0.6,0.0,0.2,-0.9,-0.1,-0.6,1.3,-0.1,1.6
-0.1,-0.3,-0.4,0.1,0.4,0.1,1.1,-0.2,1.2
0.4,-0.9,0.3,-0.8,-1.6,-0.8,1.1,-0.3,1.3
Counting starts at 1.
The entry in the bottom-left corner: 0.4
Report the entry in row 1 and column 3.
Answer: 0.2
Report the entry in the bottom-right corner.
Answer: 1.3
Report the entry in the top-right corner.
Answer: 1.6
The entry just left of the centre entry -> 0.1
Report the top-left entry.
Answer: 0.6
Report the entry just left of the smallest entry.
Answer: -0.8
The entry at row 1, column 2 -> 0.0
The minimum: -1.6
The entry directly above the smallest entry: 0.4
The entry in row 2 and column 1: -0.1

-35,34,31,36,-30,-32,34,15,25
-35,35,32,36,-28,-31,35,9,23
-35,34,31,35,-29,-31,34,15,25
-34,34,-27,32,28,32,-26,23,36
35,-35,-31,-37,-27,-23,-31,27,-16
11,-12,33,-3,22,1,32,-36,-33
35,-35,-30,-37,-27,-22,-31,26,-20
25,-25,34,-19,15,-6,33,-34,-33
-35,35,-27,33,29,33,-27,24,37
17,-18,32,-11,21,1,31,-34,-32
-8,7,38,12,27,18,36,-40,-29
-33,34,-27,32,27,31,-26,23,36
-35,35,32,36,-27,-31,35,6,22
37,-37,-31,-38,-26,-20,-31,23,-24
-35,34,33,36,-26,-30,35,1,20
16,-17,33,-8,15,-7,32,-37,-35
Rows and columns are numbered from 1.
Find the entry in row 2 and column 1.
-35
The top-right entry: 25
Find the entry in row 1 and column 1.
-35
The entry in the bottom-right corner -> -35
The entry at row 1, column 2 is 34
The top entry of the column that holds the smallest entry: 15
The bottom entry of the column that holds the largest entry -> 33
The entry directly below the largest entry: -27
The entry in row 3 and column 1: -35
The top entry of the column that holds the largest entry is 31
The smallest entry -> -40
The entry in the bottom-left corner: 16
The entry just right of the smallest entry is -29
The entry in row 2 and column 2 is 35
The entry directly below the smallest entry: 23
The entry just left of 29 -> 33
Find the entry directly below -16.
-33
Find the entry directly above -22.
1
Find the entry just left of the smallest entry.
36
Find the entry just right of 7.
38
Find the entry in row 2 and column 3.
32
Find the entry directly above the smallest entry.
-34
The entry just left of -12: 11
Find the entry directly below -22.
-6
Find the entry directly above the largest entry.
32

[[ 0.109  0.179 -0.168 -0.158  0.165  0.063]
 [ 0.119  0.181 -0.164 -0.156  0.165  0.038]
 [ 0.109  0.179 -0.168 -0.157  0.164  0.063]
 [-0.168  0.154  0.111  0.134 -0.149  0.047]
 [-0.149 -0.183 -0.149 -0.144 -0.150  0.171]
 [ 0.176  0.016  0.140  0.040  0.164 -0.170]
 [-0.142 -0.183 -0.143 -0.138 -0.148  0.167]
 [ 0.166 -0.078  0.091  0.020  0.151 -0.145]
 [-0.170  0.155  0.113  0.136 -0.149  0.046]
 [ 0.171 -0.034  0.132  0.046  0.158 -0.161]
 [ 0.187  0.105  0.147  0.083  0.170 -0.185]]
Read off the last entry of the largest entry's row.
-0.185
Read off the entry directly above 0.132.
0.113
The 4th entry from the end, reading row by row is 0.147
Read off the top-right entry.
0.063
The entry in the top-left corner -> 0.109
Read off the second entry in reading order.
0.179
The 3rd entry on the main diagonal: -0.168
The bottom entry of the column that holds the largest entry is 0.187
Read off the entry directly above 0.158.
-0.149
Read off the second-last entry, reading row by row.
0.170
Read off the entry just left of -0.148.
-0.138
The entry directly above 0.166: -0.142
Read off the fifth entry in reading order.
0.165
The entry directly above 0.170: 0.158
Read off the entry just right of the largest entry.
0.105
Read off the entry just left of 0.047.
-0.149
The largest entry in the last column -> 0.171
Read off the entry directly below 0.038.
0.063
Read off the smallest entry in the first row.
-0.168
Read off the fourth entry, reading row by row.
-0.158
Read off the entry just left of 0.158.
0.046
The entry directly below 0.113 -> 0.132
The smallest entry in the first column -> -0.170

Questions about the matrix below.
1) What is the last entry, reading row by row?
2) What is the top-right entry?
3) What is the smallest entry in the last column?
4) What is the bottom-left entry?
5) What is the bottom entry of the column that holds the smallest entry?
6) What is the first entry in reading order?
7) What is the top entry of the column that holds the smallest entry?
8) What is the first entry in the row that holds the largest entry?
[[  4  -4   0  -2  -4  -2   4]
 [-17   1   8   3  17   4   0]
 [-19  11  17   1  -1   2  -5]
 [  5   1  -6   1  -2   1  -3]
 [ -4   2   2   1   2   1  -2]
 [ 22  -2 -22   1  -6   1  -5]
 [ 18 -17  -7  -5  -4  -6  14]
 [ 10  -2 -11   1  -1   1  -2]
 [  4   6 -12   4   2   4 -10]
 [ -6  22  -5   6  -4   7 -22]
 [ 13 -12 -12  -1   6  -1   7]
 [  7  43  -3   3 -51   3 -39]
 [ -1   2   1   0  -1   0  -1]
 [-16  -2   1   4  27   6   0]
 [-18  18  15   2  -7   3 -12]
 [ 31  13 -17  -3 -43  -4 -15]]
1) -15
2) 4
3) -39
4) 31
5) -43
6) 4
7) -4
8) 7

Questions about the grid below. Indices start at 1.
1) The entry just right of -3?
2) The entry in row 1 and column 3?
3) The entry at row 2, column 3?
4) The entry in the bottom-left corner?
5) The entry in the bottom-right corner?
6) The entry just right of 12?
7) The entry in the top-right corner?
8) The top-left entry?
[[ -3   2 -17  -1  -8 -17 -31  17  12   1   8  22 -46]
 [  5  -1  17  15  -1   6  -7   8 -45   0  18 -12 -14]]
1) 2
2) -17
3) 17
4) 5
5) -14
6) 1
7) -46
8) -3

Read these off the row that follows.
1) Find the 1st entry.
2) Find the 1st entry from the right.
3) Find the 2nd entry from the right.
[5 5 5 8 3 5 1 3 2 1 1 2]
1) 5
2) 2
3) 1
